Each row, then one of two labels for whether it has a hidden trait; a new part has new ones:
(in the rows, 128 means zero)
126 108 115 127 132 121 126 133 125 120 117 123 134 131 132 134 137 121 117 131 127 137 134 125 128 126 128 131 138 125 127 129 119 121 136 118 126 131 117 125 132 132 130 124 129 120 106 | (30)
100 75 143 121 153 110 147 133 85 151 91 87 138 120 116 142 152 101 58 118 118 95 126 105 145 138 137 127 134 127 150 163 130 108 111 124 107 153 128 123 133 141 143 99 141 118 101 | (34)
115 91 121 124 137 110 138 134 110 145 110 99 138 128 127 140 145 116 92 126 124 122 133 116 133 129 131 130 142 125 137 140 123 112 125 120 118 139 119 127 130 136 134 110 134 116 95 | (30)
100 72 150 119 150 99 153 134 86 158 91 68 138 116 110 141 143 101 46 117 126 95 124 104 147 135 136 125 133 127 147 158 132 100 113 141 109 157 144 131 123 144 143 96 144 113 111 | (34)
134 124 113 129 126 130 122 130 137 108 127 131 130 132 134 131 120 131 144 133 129 134 133 130 122 123 128 131 133 125 124 115 119 129 134 122 129 123 119 127 132 123 128 136 127 123 119 | (30)
153 168 104 136 113 154 101 125 163 97 155 175 117 140 142 122 122 148 194 139 130 166 133 145 110 119 122 132 125 127 114 94 119 154 142 114 147 108 110 125 133 114 116 157 116 131 140 | (30)
118 102 113 127 134 120 128 133 119 123 109 123 135 133 132 138 144 117 114 127 124 131 134 122 129 127 130 131 139 125 131 126 122 124 130 117 124 138 116 125 134 134 134 124 130 120 98 | (30)
127 113 115 129 137 128 122 131 125 117 116 130 132 133 129 135 141 119 128 129 122 137 133 126 126 126 130 131 136 126 132 131 118 126 131 116 124 133 109 122 136 133 132 128 123 124 105 | (30)
114 89 125 123 146 115 132 135 106 128 111 108 139 129 126 143 156 109 92 125 117 121 132 114 133 132 132 130 142 126 144 139 122 116 122 114 114 145 114 121 136 137 140 108 135 123 86 | (30)
121 106 114 127 134 119 129 133 125 123 122 121 135 130 132 136 141 121 118 131 126 139 133 120 128 126 129 131 140 125 128 131 120 119 132 118 126 134 117 127 129 134 131 120 131 119 102 | (30)
134 128 111 131 121 129 119 128 140 113 133 145 127 129 135 128 125 133 142 133 133 151 133 131 122 121 126 131 130 125 120 115 119 128 137 124 135 122 121 131 129 126 125 137 122 126 126 | (30)
111 83 131 122 142 106 141 135 97 146 113 97 138 124 124 144 150 111 77 122 122 104 131 112 138 128 133 129 139 126 145 158 125 112 121 119 112 147 125 125 132 136 139 103 137 118 95 | (34)
112 91 123 124 141 117 135 134 109 133 106 100 138 128 125 141 152 110 95 124 119 117 132 117 132 136 132 130 142 126 141 145 122 119 124 115 120 143 114 123 134 136 138 112 133 120 90 | (30)
147 162 110 135 115 144 113 126 145 104 151 162 121 135 140 122 114 141 163 138 134 162 133 142 114 120 123 130 125 126 114 96 119 144 141 123 145 110 121 130 129 118 118 148 118 126 144 | (30)
101 58 146 120 153 107 150 135 87 154 90 85 137 120 115 142 154 97 46 116 119 95 125 107 150 138 136 127 136 128 151 164 131 106 110 131 106 160 131 124 134 139 145 98 143 120 96 | (34)
112 87 122 124 146 124 134 135 108 133 110 95 138 129 124 142 155 110 91 126 117 118 132 115 134 131 133 130 143 126 143 146 123 115 122 113 109 147 115 122 135 138 140 111 134 124 88 | (30)
138 133 109 128 124 136 118 129 138 112 133 163 127 134 134 127 127 126 109 133 128 150 133 135 122 123 128 131 128 126 123 114 119 134 135 120 133 124 118 124 133 126 126 133 125 126 123 | (30)
156 174 99 138 110 154 105 124 169 92 160 171 119 142 142 121 123 150 197 140 132 170 134 147 109 119 120 132 125 126 112 86 118 153 144 113 151 102 111 127 131 112 114 162 117 130 141 | (30)
133 141 112 131 121 138 117 127 144 111 134 146 127 133 135 125 123 131 169 135 132 151 133 134 120 122 126 131 125 125 122 110 119 135 136 125 137 118 122 128 129 126 122 141 123 124 129 | (30)
155 168 95 137 110 157 100 124 162 92 156 178 118 143 144 122 128 151 202 139 127 169 133 149 108 118 121 132 123 127 114 90 118 157 142 106 147 104 106 122 135 113 114 161 114 136 140 | (30)
97 73 153 120 158 103 153 134 82 161 107 77 138 116 111 141 144 95 50 116 122 88 122 105 151 138 137 125 130 128 149 168 135 101 106 142 100 161 140 127 131 146 146 97 143 117 112 | (34)
102 76 138 125 153 111 144 135 91 147 92 88 138 123 115 144 157 101 62 117 115 100 126 112 146 137 135 128 137 128 152 163 127 112 112 120 106 157 126 120 137 141 149 101 139 122 107 | (34)
121 110 110 128 138 137 121 133 119 114 116 119 132 135 125 138 153 110 130 126 114 135 132 127 128 129 131 133 135 127 141 127 118 130 128 101 118 139 105 112 145 131 135 132 128 131 98 | (30)
149 160 104 135 112 160 101 125 158 99 151 167 120 138 138 123 125 145 203 138 126 166 133 144 113 120 122 131 123 127 118 92 119 153 140 113 145 108 105 122 137 119 118 154 116 134 139 | (30)
120 113 114 126 136 122 127 133 119 128 113 120 134 131 128 137 145 117 111 128 122 127 134 124 128 127 130 131 138 125 135 131 120 120 131 115 123 132 114 123 136 132 132 126 129 121 99 | (30)
156 175 97 137 106 149 100 124 166 92 160 172 119 141 147 121 119 158 199 142 132 168 135 147 108 117 120 132 127 126 111 81 119 155 147 110 150 99 109 128 131 113 114 160 115 131 139 | (30)
156 170 97 137 105 147 98 124 167 95 163 173 120 141 147 121 125 154 194 139 132 171 135 148 106 117 121 131 127 127 111 85 117 156 146 110 153 99 110 126 130 110 113 153 114 133 138 | (30)
118 91 120 124 134 111 136 134 108 128 111 103 137 127 130 139 144 115 89 127 124 117 133 123 132 128 131 130 143 124 135 147 123 113 127 118 117 137 116 127 131 140 138 111 132 117 94 | (30)
141 145 108 133 124 152 109 127 146 105 144 159 122 139 134 126 127 132 168 132 126 140 132 138 120 122 126 131 124 127 126 108 118 143 134 116 136 119 114 120 136 121 124 151 120 132 134 | (30)
118 98 115 127 136 125 124 133 117 124 114 119 138 133 121 138 148 115 101 127 121 132 133 122 129 127 130 131 139 125 137 126 119 122 129 113 121 138 112 121 137 135 133 120 128 124 98 | (30)
98 71 144 120 152 110 151 134 84 146 89 87 139 119 113 142 155 98 45 114 118 94 125 106 144 138 136 127 130 128 153 164 131 107 108 132 108 161 131 122 135 144 145 97 140 120 102 | (34)
115 95 117 124 140 118 130 135 113 128 105 112 137 131 126 142 151 115 92 125 119 124 133 123 130 130 132 131 142 126 139 137 121 118 123 113 120 140 111 121 136 135 134 117 132 124 89 | (30)
110 81 129 124 140 111 137 134 107 137 103 99 138 127 123 142 152 106 85 124 120 114 132 114 135 132 132 130 143 126 142 145 124 111 123 116 112 147 116 123 134 137 137 109 135 119 91 | (30)
146 157 109 133 116 145 113 126 144 105 142 157 124 134 140 125 118 137 182 137 133 159 133 139 116 120 123 131 123 126 116 102 118 143 140 124 143 118 121 129 130 116 121 150 120 128 142 | (30)
98 64 152 119 162 115 148 135 76 157 89 80 137 120 107 144 159 93 42 114 114 84 121 103 151 139 137 126 129 130 159 169 132 104 103 129 96 165 131 117 141 144 149 99 143 124 104 | (34)
103 73 143 120 150 111 147 134 82 150 92 84 137 120 116 143 154 99 56 118 119 97 126 108 144 136 135 127 135 127 150 162 129 106 112 126 107 155 131 124 133 143 143 99 141 119 97 | (34)
140 142 111 133 125 150 112 128 144 107 134 153 123 138 133 129 126 130 164 133 125 149 131 130 118 123 127 131 125 127 125 103 119 144 131 116 134 122 111 120 139 119 126 148 121 132 128 | (30)
107 79 129 124 147 115 138 136 97 132 101 101 138 129 126 145 159 104 95 121 115 108 130 113 137 135 134 130 141 127 149 153 125 113 118 111 111 148 113 118 137 139 141 107 136 123 86 | (30)
134 141 111 129 129 140 118 129 134 111 128 145 128 135 132 131 133 125 142 133 126 143 132 135 121 125 128 131 130 126 125 116 118 133 133 117 132 128 114 122 136 126 128 138 124 127 118 | (30)
144 149 109 133 119 149 115 126 142 107 140 156 123 137 136 125 123 136 177 135 131 152 132 138 118 121 125 130 123 126 122 104 119 139 137 122 140 120 118 126 133 122 123 151 121 128 138 | (30)
107 79 125 122 145 111 138 135 100 140 100 98 139 128 122 143 157 106 80 121 117 112 130 115 137 132 133 129 141 126 146 150 125 113 120 116 111 148 115 121 137 140 139 104 134 121 87 | (30)
101 76 145 119 153 107 146 134 92 154 91 81 138 121 115 142 152 99 54 118 120 92 125 107 145 137 136 126 133 127 151 166 131 104 110 132 102 159 132 124 132 144 145 102 142 118 102 | (34)
133 126 114 131 120 136 118 129 135 113 131 145 127 134 135 128 127 127 151 134 127 148 133 134 120 125 127 131 129 126 122 121 118 120 137 120 131 124 116 126 132 127 126 136 122 127 121 | (30)
128 119 114 128 128 121 124 132 129 122 122 128 133 131 133 132 136 125 124 132 130 139 134 125 126 125 128 131 137 124 125 132 119 124 134 122 128 128 118 130 130 131 130 130 127 120 116 | (30)
105 73 137 121 151 110 144 135 93 147 94 91 138 123 117 143 157 97 59 120 117 103 128 111 139 135 135 128 138 127 150 153 127 112 113 122 108 153 121 121 135 139 143 104 142 121 94 | (34)
106 74 142 121 148 104 147 135 97 150 98 88 139 120 121 142 143 105 64 120 123 103 127 109 143 134 134 127 138 126 144 172 129 104 117 128 111 147 130 128 129 142 140 100 139 116 98 | (34)
99 68 138 119 164 109 147 133 84 153 84 85 137 119 114 145 154 97 50 117 117 92 125 107 148 137 136 127 135 128 151 164 131 106 109 131 105 160 130 122 135 144 145 97 142 120 100 | (34)
155 174 99 137 106 149 101 123 168 93 165 177 118 141 146 121 119 153 203 140 134 169 135 146 108 117 121 132 128 126 112 84 119 156 147 114 153 102 112 128 128 113 115 159 114 131 139 | (30)
102 76 143 119 158 106 149 135 88 153 89 91 139 120 115 142 154 95 51 117 120 98 125 105 147 137 136 127 132 127 150 169 130 104 109 131 105 157 131 124 132 143 144 94 140 118 100 | (34)
98 66 149 118 154 104 150 135 85 154 86 78 139 117 113 141 148 94 43 118 119 95 122 107 149 136 136 126 132 128 151 168 132 104 109 132 102 161 134 124 133 144 144 94 141 119 106 | (34)
143 147 111 132 120 142 115 126 150 109 137 150 123 134 137 124 121 137 158 136 132 147 133 137 119 122 125 130 125 126 117 107 120 136 138 121 138 116 119 128 132 122 123 144 121 126 134 | (30)
152 169 102 137 111 158 102 124 161 94 159 173 119 144 139 123 125 144 190 139 127 162 132 147 112 119 123 132 124 128 119 86 118 152 141 109 146 107 108 121 137 115 115 161 116 135 137 | (30)
99 74 149 120 153 106 150 135 89 156 90 83 137 120 114 141 150 100 54 119 120 92 125 104 147 136 135 126 135 127 149 170 132 103 111 132 106 156 135 125 132 144 148 99 141 117 103 | (34)
102 85 146 119 147 102 150 135 94 152 91 82 138 118 120 142 146 103 49 118 124 98 126 106 146 135 134 127 137 126 146 162 130 107 115 133 108 152 132 128 129 144 141 98 139 114 102 | (34)
115 113 122 124 121 107 131 134 116 133 111 107 138 125 130 138 139 117 98 128 127 122 134 117 131 128 130 129 142 124 131 143 123 110 130 123 126 135 125 130 125 134 134 113 132 114 99 | (30)
149 167 107 135 107 150 107 125 160 98 151 172 120 139 142 124 120 144 190 139 132 154 133 144 114 119 123 131 123 126 115 103 120 150 140 119 145 107 116 127 131 117 117 159 117 129 142 | (30)
99 65 134 120 164 119 141 135 83 145 94 96 138 127 112 147 169 93 55 115 108 99 125 109 144 139 137 128 136 129 161 158 128 111 110 112 103 160 115 112 143 143 145 108 140 127 71 | (34)
105 90 134 122 144 102 144 135 105 142 104 88 139 123 125 141 144 111 82 124 125 109 131 112 139 130 133 128 142 125 140 152 127 107 124 126 109 144 127 129 127 138 140 105 124 115 94 | (34)
134 130 110 130 129 135 119 130 134 113 121 133 129 135 131 132 137 131 136 132 126 140 133 131 123 124 128 131 132 125 127 116 118 131 131 118 131 124 113 124 135 129 125 134 128 127 111 | (30)
105 85 133 122 147 104 140 134 98 145 98 95 139 124 120 143 157 104 67 119 117 105 129 111 140 134 134 129 141 127 148 154 127 109 119 119 109 151 123 122 134 143 141 105 137 120 91 | (34)
128 99 113 127 135 123 123 133 123 124 114 123 134 133 127 138 150 115 113 128 120 132 133 124 126 127 130 132 139 126 138 131 119 125 127 113 125 136 112 119 138 132 133 125 130 126 99 | (30)
100 70 144 119 155 108 150 134 86 153 90 86 137 119 114 141 150 99 49 116 118 96 125 106 148 137 135 127 134 128 153 165 132 104 111 130 106 161 132 124 134 143 145 99 141 120 98 | (34)
151 150 106 134 118 152 107 126 161 103 150 163 119 138 138 120 119 143 188 135 127 159 132 144 115 120 123 131 121 127 117 98 118 154 139 118 143 112 112 125 134 117 119 152 116 132 140 | (30)
149 167 108 135 114 150 109 126 165 102 150 163 119 138 141 121 116 146 187 138 133 164 133 143 114 118 122 131 123 126 113 95 118 146 144 121 144 109 116 128 131 119 117 154 117 129 142 | (30)
108 83 132 122 141 101 143 134 105 138 102 94 141 124 124 140 146 109 70 124 123 108 131 113 140 133 132 129 143 125 141 153 127 106 117 125 113 146 128 128 129 145 138 100 137 116 94 | (34)
145 152 108 133 119 151 109 126 148 103 146 162 121 137 135 123 120 134 168 135 129 156 131 143 117 122 125 131 123 127 118 100 118 145 138 118 140 115 116 123 134 119 122 153 119 131 140 | (30)
154 160 98 137 110 152 102 123 172 95 159 186 122 140 144 123 119 155 199 140 132 168 135 152 110 118 120 131 130 126 112 88 119 154 146 113 149 102 111 128 130 116 112 158 114 132 139 | (30)
145 155 108 134 120 149 107 125 151 102 147 164 122 137 138 124 122 140 176 137 130 156 132 140 117 122 124 131 123 126 117 99 118 147 139 120 143 112 115 125 131 118 120 152 119 130 141 | (30)
107 74 124 123 148 121 138 136 95 136 97 101 137 128 118 146 163 102 1 121 109 112 130 114 140 135 135 130 139 128 154 149 124 112 117 107 108 150 109 114 143 140 141 116 138 126 84 | (30)
136 132 108 134 133 159 106 128 132 104 133 159 120 141 125 132 143 124 150 130 115 143 130 137 121 126 129 132 123 129 134 109 117 149 128 106 129 131 103 110 148 124 128 151 122 140 125 | (30)
123 109 118 127 129 113 129 132 131 124 116 114 136 128 133 133 134 123 111 132 130 135 135 123 127 125 129 130 140 124 126 132 120 116 133 124 127 135 122 132 127 134 130 119 130 116 100 | (30)
99 74 145 120 149 106 148 134 89 154 97 82 138 118 117 141 150 102 58 119 122 93 126 105 145 136 136 127 138 127 148 160 130 101 114 131 109 152 133 125 131 148 142 92 141 116 108 | (34)
